Below is a small trained network, with its code and all its weights. Each question gives an input and a class and asks what happens when units are switched off, that is, made to give their printed mean instead of their output.

import numpy as np


def w(rows, s, z=0):
    codes = np.array(rows[::2]) - 128.0
    scale = np.full(codes.shape[1], s)
    scale[-1] = z or s
    return codes * scale


def norm(h):
    return h / np.sqrt((h * h).mean(-1, keepdims=True) + 1e-5)


def f(y):
    return np.maximum(y, 0)


def log_softmax(a):
    a = a - a.max(-1, keepdims=True)
    return a - np.log(np.exp(a).sum(-1, keepdims=True))


def net(x, mask):
    res = np.array(x, float).reshape(1, 8) / 4 @ E
    u = 0
    for l in range(4):
        y = f(norm(res) @ A[l][:, :-1].T + A[l][:, -1])
        res = res + np.where(mask[u : u + 6], y, B[l][:, -1]) @ B[l][:, :-1]
        u += 6
    return log_softmax(norm(res)[-1] @ U[:, :-1].T + U[:, -1])


A, B = {}, {}
E = w([
[136,117,134],'x0',
[151,106,140],'x1',
[102,147,115],'x2',
[120,137,122],'x3',
[99,2,190],'x4',
[227,118,39],'x5',
[240,121,205],'x6',
[141,114,137],'x7',
],0.0058)
A[0] = w([
[85,109,88,189],'L0N1',
[129,97,127,4],'L0N2',
[156,191,71,141],'L0N3',
[156,226,211,127],'L0N4',
[66,141,254,177],'L0N5',
[57,24,43,46],'L0N6',
],0.0075,0.0013)
B[0] = w([
[54,153,109,184],'L0N1',
[147,141,104,135],'L0N2',
[229,166,128,216],'L0N3',
[254,214,156,199],'L0N4',
[229,25,191,253],'L0N5',
[63,130,88,210],'L0N6',
],0.0081,0.0042)
A[1] = w([
[47,76,254,99],'L1N1',
[121,118,132,2],'L1N2',
[105,187,163,58],'L1N3',
[165,113,97,99],'L1N4',
[136,58,170,131],'L1N5',
[74,224,174,124],'L1N6',
],0.0086,0.0016)
B[1] = w([
[255,11,99,255],'L1N1',
[98,126,117,128],'L1N2',
[101,158,139,147],'L1N3',
[96,94,110,170],'L1N4',
[91,150,101,226],'L1N5',
[125,229,212,173],'L1N6',
],0.0087,0.004)
A[2] = w([
[180,159,18,79],'L2N1',
[167,172,2,112],'L2N2',
[26,96,146,121],'L2N3',
[74,221,210,144],'L2N4',
[107,151,20,3],'L2N5',
[119,137,81,76],'L2N6',
],0.0058,0.0014)
B[2] = w([
[212,30,124,234],'L2N1',
[247,30,119,252],'L2N2',
[149,26,183,167],'L2N3',
[59,155,231,184],'L2N4',
[132,103,2,185],'L2N5',
[130,129,82,153],'L2N6',
],0.0059,0.0028)
A[3] = w([
[69,140,118,134],'L3N1',
[252,54,40,159],'L3N2',
[178,178,76,132],'L3N3',
[93,188,165,255],'L3N4',
[125,183,138,20],'L3N5',
[113,235,201,223],'L3N6',
],0.011,0.00087)
B[3] = w([
[141,170,198,135],'L3N1',
[7,236,171,254],'L3N2',
[147,1,35,163],'L3N3',
[120,93,195,141],'L3N4',
[84,95,180,138],'L3N5',
[10,199,186,155],'L3N6',
],0.0075,0.013)
U = w([
[59,188,187,252],'0',
[126,167,4,110],'1',
[85,6,137,107],'2',
[33,95,74,71],'3',
[171,194,211,55],'4',
[235,202,78,91],'5',
[206,55,196,100],'6',
],0.012,0.0039)

Each question gives the input, the list of numbers given to net, and the class t.
The units are the neurons (one row each of A and B). Each row of codes is followed by its name. A weight is (code - 128) times the scale printed after its matrix; where a second scale follows, it is the last column's (A, B and U).
mask holds one flag per neuron, layer by layer. A switched-off neuron (its flag False) gives its mean, the last column of its row in B, instead of its output. The means were averaged over made-up inputs and are rounded, as every weight is.
A unit's drop is (log p(t) with every unit on - log p(t) with that unit switched off) / (log p(t) with every unit on - log p(t) with every unit switched off).
The circuit of an input: a set's keep is (log p(t) with only the set's units on - log p(t) with every unit switched off) / (log p(t) with every unit on - log p(t) with every unit switched off). Starting from the 12 units with the biggest drops (on a tie, the unit counted first), units are removed one at a time, each time the one whose removal leaves the highest keep (on an exact tie, the one counted first), for as long as the keep stays at least 0.8.
units of the circuit, in order: the units of the circuit, biggest drop first
most important unit: the unit with the biggest drop
top k neurons: the k neurons with the biggest drops, biggest first
top k neurons in layer l: the k neurons of layer l with the biggest drops, biggest first
drop when u is switched off: that unit's drop, to one decimal
input [-6,-3,1,-1,1,8,6,-3], class 0: units of the circuit, in order	(L3N2)
input [7,0,-1,8,8,6,7,-2], class 0: units of the circuit, in order	(L3N2 L0N5 L1N1)
input [5,8,1,1,8,4,2,1], class 0: units of the circuit, in order	(L3N2 L0N5)
input [-8,8,-8,6,5,2,-2,-7], class 3: units of the circuit, in order	(L0N6 L0N5)
input [-7,-1,2,-8,2,8,-1,2], class 3: top 2 neurons	(L3N2 L0N4)
input [4,3,-3,5,-3,2,-1,4], class 1: units of the circuit, in order	(L0N5 L3N3)
input [-1,-2,-8,-1,-4,2,-1,0], class 1: top 2 neurons	(L0N5 L3N3)
input [-1,-6,4,-5,2,-3,-8,-5], class 2: top 2 neurons	(L3N2 L2N3)
input [6,-8,0,6,7,8,2,5], class 0: top 2 neurons	(L3N2 L3N3)
input [-4,-5,3,6,2,-4,5,8], class 6: top 2 neurons	(L0N5 L3N6)
input [1,-7,-4,1,1,-7,-2,-1], class 2: top 2 neurons in layer 0	(L0N5 L0N3)
input [0,7,-1,-4,-2,4,0,7], class 1: top 3 neurons	(L0N5 L3N6 L3N3)
input [-7,4,2,0,1,-8,-7,-5], class 2: top 3 neurons	(L1N1 L3N2 L0N5)
input [1,7,0,7,4,-7,2,1], class 6: top neuron	(L0N5)
input [5,3,6,4,3,3,2,-3], class 0: top 2 neurons	(L3N2 L3N3)
input [-5,2,-8,1,3,-6,-4,-7], class 2: drop when L0N5 is switched off	0.1
input [5,-1,-4,4,4,6,1,8], class 0: drop when L3N2 is switched off	0.3
input [-6,-2,3,-5,7,3,-2,7], class 3: drop when L2N3 is switched off	-0.1
input [0,7,5,0,4,4,0,0], class 3: drop when L3N2 is switched off	-0.1
input [6,3,-4,4,3,4,-2,-8], class 3: most important unit	L0N6
